Each row has a class, written after it.
[-165  -34  -87   34  -87  103  -72 -151  142  164   36  157   73   91
 -208   -6  216  -72  -93  -89 -153  124  -91 -122  124   -1  -63  -61
  138 -238   97 -184   93 -400 -286  331  -83] => <34>
[-200 -189 -158  443 -178 -351  -68 -221   16  102   74  237    6 -121
  -29 -248 -115 -279  222   53    7   20  376  -67    6  134  -10  -13
 -182 -157 -167  120  -18  188  -30   82  220] => <159>
[  64   62  170  130  -98  113  105  338    6   42   74   69 -180   14
 -176   68   88  -50  167 -119 -155   25   -4 -165  134   90  -32  187
  241   -4  -93  -81 -183   98 -217  281 -168] => <183>
[  79  -67  -95   -2   74  234 -233 -278 -102  219   62    1  -43   78
  -70   81  257 -347  182   48   -7   74  295  -62   63   54 -178  -19
  -56   99  -74  -95   73   80  -14  -93  -73] => <25>
[-168   87  191 -197  210  124  154   35 -136   -1  -51  -71   43   -3
  -26  114  -29  -87 -128  -63  145   57   22  100   17    3 -228 -319
   -5  141   63  -35  -27 -145   45  352 -102] => <183>
[  52 -117  -76  520 -213  409  344   36 -183  -38   11   29 -270   84
  178  -40 -265  -80  216   79  160  251   33 -180 -232  183   66  183
  144   93 -358 -198 -348   48 -142 -116 -384] => <45>
[-172 -130 -456  169  198 -383 -254 -521  246  -14   61   25  254   62
 -106  -48  -17 -327   18 -277  123  116  125   20  128  -76  237 -564
   -4 -471  275  -42  264 -171  -93  453  143] => <29>
[ -60   78   15  -74  119  249  116  -82 -204  -22  -86  -32  -40  104
  -31  105  -21 -215   12  114   53  168  136   52   -6  116 -171 -167
 -196  -27   14  -25  -49    2  129   60  109] => <34>
[ 154 -190   80  106  -31   64 -248    1   89  136  112  -22 -238   -7
   -7    0  -13 -124    3 -131 -108   86  189 -285   24    8 -168   69
  129 -102   -1  -34   59 -100 -178  283  -88] => <143>
[  26   28   68   47   46  189   11  104 -103  157   96 -121  -63  -68
   43   -6   11  -33 -122  241   84  -24  213  171   -6   71 -131  139
   10   -7    3 -270  -48   67  -98   26 -154] => <25>
[ -50 -121   86   40  -89  246   88   88   47  -39  -63  -59  -61  112
  -95   21   29  -57 -143  -13  -17  200    8 -251   17   10   39  -50
  105  -36  -29  -78 -221   53 -101  317 -133] => <34>
[ 160  -39 -257  -93 -375  -66  109   50  -63 -150   81   66 -109   41
  192 -144 -455   31   -4  -77   52   84 -154 -149 -155   76  170  145
  169  142  -86   29  204  -95 -128 -119  -11] => <25>
[-103   59  168 -145   10 -158  231 -196    4 -111  -64  159   31   64
   15  151 -309   80   23 -199  -56  163  -44   16 -121 -186  145  -70
 -241  -34    3 -120  -38 -236   99  189  240] => <34>
[ -42   51  204  -89   60   12  -48 -111 -140   62  106  133  177  203
  -91 -143  321 -119  243  171 -130  314  480  -60   88   98   35  -86
   35   33   32  144   52 -292  -79   41  234] => <104>
[-397 -283 -142  218   68  -74  -77 -248   23   65    4    9  194  -80
 -164  -36  176 -299 -147   44   95   45  356 -138  136    1 -121 -282
 -246 -126  235  -26   51   72 -132  109  196] => <34>
[ 344 -194 -363  147   18 -363  -92 -427   72 -170  174  165  -51 -195
  -26 -145 -201  -13  -51 -140  -71    7  155  166   77 -328   24  -56
 -249 -164   62  315  115 -366  155    2  -69] => <136>
[-255  158  -62  -60  104  -62  -32   -1  -96  158 -155   -9  221    0
   67   29  257  -33   20  262  214  313  210   93  -99  -18 -121 -193
   54   -2   60  -68  -85  -83   29  -81   93] => <45>
[-210  490 -643 -335  -22 -427   92  -61  -67   79 -141  264  218 -196
 -343 -183   86 -105  -67  209   99  -86   14  196  -80   44  205 -484
  -92 -189  147  118  403 -473 -222 -373   61] => <136>
[ 123  -33    2  112   18  365  -79  -93    6  -29   25 -154 -313   52
 -310  230  191  -40 -263  121   -4  336   55 -131  -37 -196  -71  -12
  -46 -110  -76   20  369 -148  104  103 -125] => <183>
[-256  -81 -120  132  -39   31  -22  148    3  162 -195   91   38    3
 -232   46  244 -151   21    9 -125 -269 -266 -163  399   19 -417  272
  299  162   10 -177  -33  215 -192 -144 -362] => <45>
[-296 -102  371  297  143  222  -74    4   38  105   38 -223   26    1
   93  158   47 -284   30 -123  187   82  195  166  -37  104 -229 -367
 -275 -203    2  265   14   -2  216  253  306] => <136>
[-310 -165   31  110  -38 -227   76 -255 -146   26  -58  182  154  -76
  -46   94  191 -243   60   76  161  -57 -299   31   -8  -71 -171  169
 -159  125   76   74 -167  -63   83   19  193] => <159>
[ 177   57  185 -107  167  -96 -166   78  -19   98   71  -55  -71  201
   -3  -50   23  103  127 -190 -294 -222  421  143  166  140   52  -62
   -6 -107  -19 -156  175  123   26  342   66] => <29>
[  42  -55  111  263  -16   51  -13    6  -23  -79   -7  -46 -177  125
 -146  106   63  -90  -91  -79  -22   14  -86 -169   68  -27   55 -118
 -184 -248   11  109  -70 -115   18  216  -99] => <143>
[-223 -158 -230  136  -48  -55   37   53   27  -83  -45   36  -25  -16
 -219  -85   49  -67 -118  -35  -89   61   15 -223   98   33 -241 -217
  -25  -86  178  275  214 -103  -49  150  253] => <183>
[-381    6 -209  -20 -275   47   53   86  -77   30  -83  -38  127   78
  202 -142 -358  -94 -312   55  315   16 -254 -257    3   33  157   88
  225  160   94  -13 -210 -120 -231 -165 -288] => <183>
[-225  136  512   34   12 -185  260  300  -90 -167  -54  -74   98  175
   28   90  -91  -35   12 -451   66 -243 -328   45  178  -24  -61 -128
   13  -32   45  181  -28  188  145  370  204] => <143>
[  81  138 -178 -175 -187 -121   63   91  -37  -93   -2   -1 -115  107
  124 -164 -407   45   44  -26   15  161   72 -151 -180   57  152  -31
  197   10  -35  -19  132 -227 -147  -42  120] => <25>
[-224 -182  247    4  -60 -259  -53  -78    8   95  112   89  244 -132
  109  142   63 -205   69 -129  129 -318 -142  -53   19  240  167  -21
  -17    9  288 -114  187  -69 -285   44  257] => <45>
[-899  181 -287 -422  -18 -425  262  355  121   23   98 -105  469  179
  183 -201 -113  295  131   11  204   97 -302 -105   -5 -210  232 -241
  482  -53  173   87  -65 -421 -359   86  421] => <183>
[-484   22  146 -170  200  313  -91  -35   84   83  -22 -154  159  269
  -75   52   35 -295  -15 -170   29  296  182    8  -47   14  -76 -447
 -262 -125  172  -50  -46 -343  -41  338  182] => <34>
[-220 -242  -38  158  117  -97 -371 -216  117   25  109  -39  187  -63
   20  -66  207 -322   67 -111   76   -3  216  114   -6   40 -161 -141
 -116   -3  160  118  220    9   23  115  158] => <104>
[ -45  153  334  -44  324  -64  -31   44 -158  -22   46 -285  125  234
  198 -151  216  142 -133  200  203  -95 -157  500 -166 -204  247  190
  312   18  -33  232  245 -237  485  191  -29] => <159>
[  52   86  345   -5  -34  158  245   -4  -65 -228   18   19 -115  113
   -6  148 -430 -140    6 -498  -45    3 -114  204   71  -63  101   74
  -97  -62   -7   14  -12 -479   30  166 -120] => <159>
[ 336   19   35 -163  -30  119   98   61 -299 -126  -21   71  -58 -229
  -32  184  123  -32 -189  452   79  -68  152  233   72  134   30  348
   59   46 -134 -153 -139  243   -5  -83 -484] => <45>
[  58   61  -37 -388 -114 -298 -171   97  -65 -110  172 -106  163  224
  295 -216  -67 -484  698  -38   31  -58  295  335    4  190  325  462
  256  129 -164  150   27  243   97 -231  267] => <104>
[ -49  125 -128 -383 -200  -98  188  167  -63 -179   22  -60   83  164
  157 -239 -289   23   -4   45  119  143 -225   27 -133 -132  156  254
  209  197   -8    6 -164 -242  -74 -149  -22] => <194>
[ 383  -95   92  -39   68   96  101  -59 -126   54  106  -15 -147  170
  140   45  -18  110  141 -159 -162   43  112   89    3  -37  -73   74
 -157  -36   47  -59  -47  -75  176  189  206] => <45>
[ -41   44    4  -59  -52 -460  149   21  -20  -29   15  163  -62  -15
  -59   14 -366   68 -105  226   -5  117 -365  -95 -166 -113  130  302
  142  -98  159 -276  536 -360 -127  283  191] => <25>
[   1 -208  283  217  -21  354 -301 -127   21   33   62  -40   44    9
  -97  -38  300 -387   28   44  -18  -39   -8 -412  194  210 -364  -67
 -111  -75   41   75 -138  -50 -296   85 -296] => <104>
[  59 -149   99  -10  155    1  175 -124 -134   56  -88   82   37   39
  102   -1  113  192  -78  122   18  203   63  255 -195 -315 -102  122
 -292  348  -40  -99 -539 -162  349  167 -184] => <194>
[-123   22   42  -70  163  216 -105 -237 -247  -60 -147  -76   94  281
 -186   -3  158 -493  -66  121   38  198  174  -44  236  -74 -350  119
 -196  146  310 -149 -238 -374  -64 -170 -166] => <25>
[-309 -116  176  109  398  151 -107  -61 -220  -39  -75 -154   30   57
 -163  100   13 -225 -352  -74  156  -93  170  -65   96  -20 -386 -626
 -439  209  208   59  257    5  132  313 -173] => <25>
[-287  -81 -241  174   24 -131 -244 -317  134  140   18  -58  253   -1
   48 -276   58 -261 -108   32  170  -60    3  -73  -35  -36  -27  -22
   28 -141  238   44  226  -34  -49  -98  163] => <183>
[ -19  209  217   48  163    0    0   84  -31   86    5  -95    5  203
   85 -118 -104   93   53   -3  -21    0  -31  159   50 -126  -45  -66
 -175    2   -9  -16 -100 -184  168   30 -105] => <104>
[ 340   50  -52   19 -144   29  305 -488  -96 -259  100  131 -313  222
 -106  -77 -560  144   23  -54 -229  181  158 -120   -4  -61  325   56
 -208 -113  -22 -138  191 -650  -90 -260  210] => <159>
[ 215   37 -110   -5 -324 -271  301   57   24 -145  -34  122 -145   22
   35  -48 -239  242    0 -230  -13   11 -276 -272  -50  -63  230   -8
  390  -79 -223   52  166  -17  -69  311  -28] => <183>
[   6 -139  204  160  -42  197 -155  231  175   35  103 -169 -131   15
  -90  -22  103  -48 -105 -217  -56   75   -3 -258   50   91 -196 -216
  183 -103   18   76  293  -69 -160  507 -115] => <183>
[-357 -190  -69   23   29 -130 -128 -204    1   51  174  -13  -27  -58
 -168  -61  -38 -213   26  129  -31 -121  258  -65  122   -7 -122  -40
 -235  -83   38  101  212  -66 -115  -99  346] => <159>
[-448 -103  369  100   54  116 -350 -237  131  254  -74 -265  246   82
   38  -61  242 -353 -393  442  381   71  238 -140    1   41  316   -2
  320 -108   86  -74 -232 -142 -151   13 -203] => <194>
[-195 -211  -46 -131   26 -386 -214  206  105   95   61  -38  114 -105
  -42 -160  -28 -260  -34 -103  -60 -429   63  -27  199  174  -87 -105
  121  -85  152  144  415  142 -122  336  130] => <194>
[ 118  -94 -332 -223 -194  -79  177 -120  -23 -305  -15   10  -74  291
  147  -42 -303  163   45  -69   33  499  -22 -239 -203 -128  292  -81
  158   73 -139   12  -83   10   80  203  165] => <143>
[ -77 -275  -93  301  123  103  105 -138 -188  291  -34   52  -29 -195
   71   37  139  -67 -156 -175   96 -289   -8   82   12  -38 -478 -131
 -265  118  225  143   26  -19  161  -31  188] => <104>
[-174  -22  276  -59   98   91 -166   -3    7   80  -87  -19  126   -6
   51   70   92 -267  -19 -182   80  143  209   30  -72  146 -224 -360
 -258   76  166  135 -123  -22   87  197  173] => <143>
[-282  524 -551 -271   20 -294   50 -347   72  -61  -75   79  369  111
   33 -160 -157 -297  498  590  284  371  -12   62  -11   -6  316   34
  127 -237 -146 -412 -596  278 -219 -547   47] => <45>
[-399 -227  -13   83  106 -384 -233 -265  146   77   74 -193   35   36
 -116 -124    4 -321 -124   39  155 -250  159 -122  131    8  -47 -352
   -2 -189  135   58  237   42  -58  275  382] => <194>
[ -52   11 -111 -145  -13   54   91   91 -126  -18  -46 -146  -22  275
   97 -216 -168   75  -48   91   43  283  254 -181   27   29   31  -67
  325  104  -10 -143   54 -151 -116  148   -4] => <159>
[ -68   22  502 -133   46  538  155  482 -155   86 -117  -21  167  -13
   44   92   49 -227   56 -581  -54   47   15  -24  163  190 -529 -269
  -59  288  147  284   65 -164  -55  136 -206] => <29>
[ -22   48 -158 -142  -54  -86   51  -43 -132   45   49   -9  -38  160
 -181   27   12 -324  -42  131  104  279  192   -3  116  -51  198   95
   91  -57  113 -150  154 -122 -106   59   25] => <143>
[ 346    1 -256  -11  149 -182 -364  -50  214  209   56  165  367  137
  207 -403  276 -340  519 -349    8  395  178  144 -211  -45  276 -200
  198  282   -5  194 -161  232  289  359 -208] => <194>
[ -91   52 -147  -93 -206 -278   -6   57   54  -81   38   71    4   52
   39 -135 -284   53 -105 -168   32  142   58  -98  -59  -19  202  -64
  267  -26    7    4  374 -182 -161  112   55] => <143>
[ -78  124 -113 -253   67  -12  -41   53  -96  202  -68   -3  203  160
  111   -5  191  -23  163  -32  -33  -34   84   89   65    5  -84  -31
 -136   28  107  -62 -244    9   23  -55  159] => <136>
[-117   11  125  208  106   -9  -13  -26  -42  134   44   87   30  135
  -83  -81  152   54    7   42 -111  119  302   48   68  -66  -46  -47
  -80  -21  -24  -24 -169  -15   76  202   74] => <194>
[-116  -54 -162  -94 -174 -111 -152   18   45   19  107  -28  -49   89
  159 -164 -305  -33   16  -89    2  -78   64  -37 -138   19  156  108
   88   42  -60  -53  134 -212 -168  -35  -47] => <25>
[-269  196 -133 -193 -202 -355  311    8   86  143  118  258  244   44
  -37 -188 -332   96  275 -219  -55  169   56 -140   32 -180  383   46
  224   91   39    5  257  -72 -242 -321  467] => <29>
[-393  105  208  -44  227  -24 -352  -57  -73  159   -8   19   48 -131
 -127  235   11 -219 -157 -220   27 -262  200   71  107  235 -369 -531
 -303  -91  102   14  722    4  -23  229  200] => <159>
[-182 -254 -362 -301  -23 -322  -41 -134   83  212  -69  107  164  -87
 -142  -57  105  -93 -118 -135 -126 -183  285 -111  211   66  -26 -362
  -41  -21  329   11  250 -178 -214   65  294] => <143>
[-271 -209 -145  457   39 -226 -282  -18  179   81   43  -21   52 -101
 -111   11  148 -149   27 -127   14  -29  137 -152  143   72 -152 -306
  -95 -277  170   90  176  130 -130  214  178] => <29>
[ 119 -106  -88  186 -173  158   23    3  -70  -78   26  -20  -15 -119
   47   74  187  104 -256  198   93   77  -20  168   45  -94 -125  376
  104 -192  -93 -112 -173   68  -24   -6 -321] => <45>
[-290   70  -34  183 -160 -167  302    5  138  -97  -81  144   92  102
  -61  -79 -427  106   44 -234  -87  -50 -134  -85 -105   64  290 -136
 -139 -180  -73 -261  273 -121 -208  111   69] => <136>
[-170   51   34   19  210  311  114   78 -189  213 -107   16  -33   27
 -135   36  173 -200   -1 -100   45  -39  256   37   33  130 -337 -233
   86  172  -10 -189 -135  138  -79  172 -169] => <45>
[-130   49  -39 -130  319  168 -233  -86  -20  500  -17  -66  140 -176
  187  -18  358  119   19    3  -20   19  597   66   12  123 -461 -135
  627 -108  279 -248  262 -673 -428  -62   87] => <29>
[ 157 -112 -321  -74 -185   42  343   80 -290 -274 -157   46 -164   41
  -30   12 -135  -58  129  -73  -52  105  322 -141   51   77   33   31
  200   89 -120  190  175 -216  -76 -267  -26] => <104>
[-260   71  -79 -415  115  102 -108  -94  -94  147 -126   31  202  158
 -107  -74  147 -564  132 -135   82  365  190  -41  -48  -45 -374   -7
  162  138   93 -126  256 -184 -103  171   11] => <143>
[-137   63   16  -63   73  254 -235  142   -9   55   46  -59 -203    5
 -264    1  243 -133   34  243 -148   97  150 -281  128  117 -410  -12
  238   42  -16   30   91  -86 -256  -48  -30] => <34>
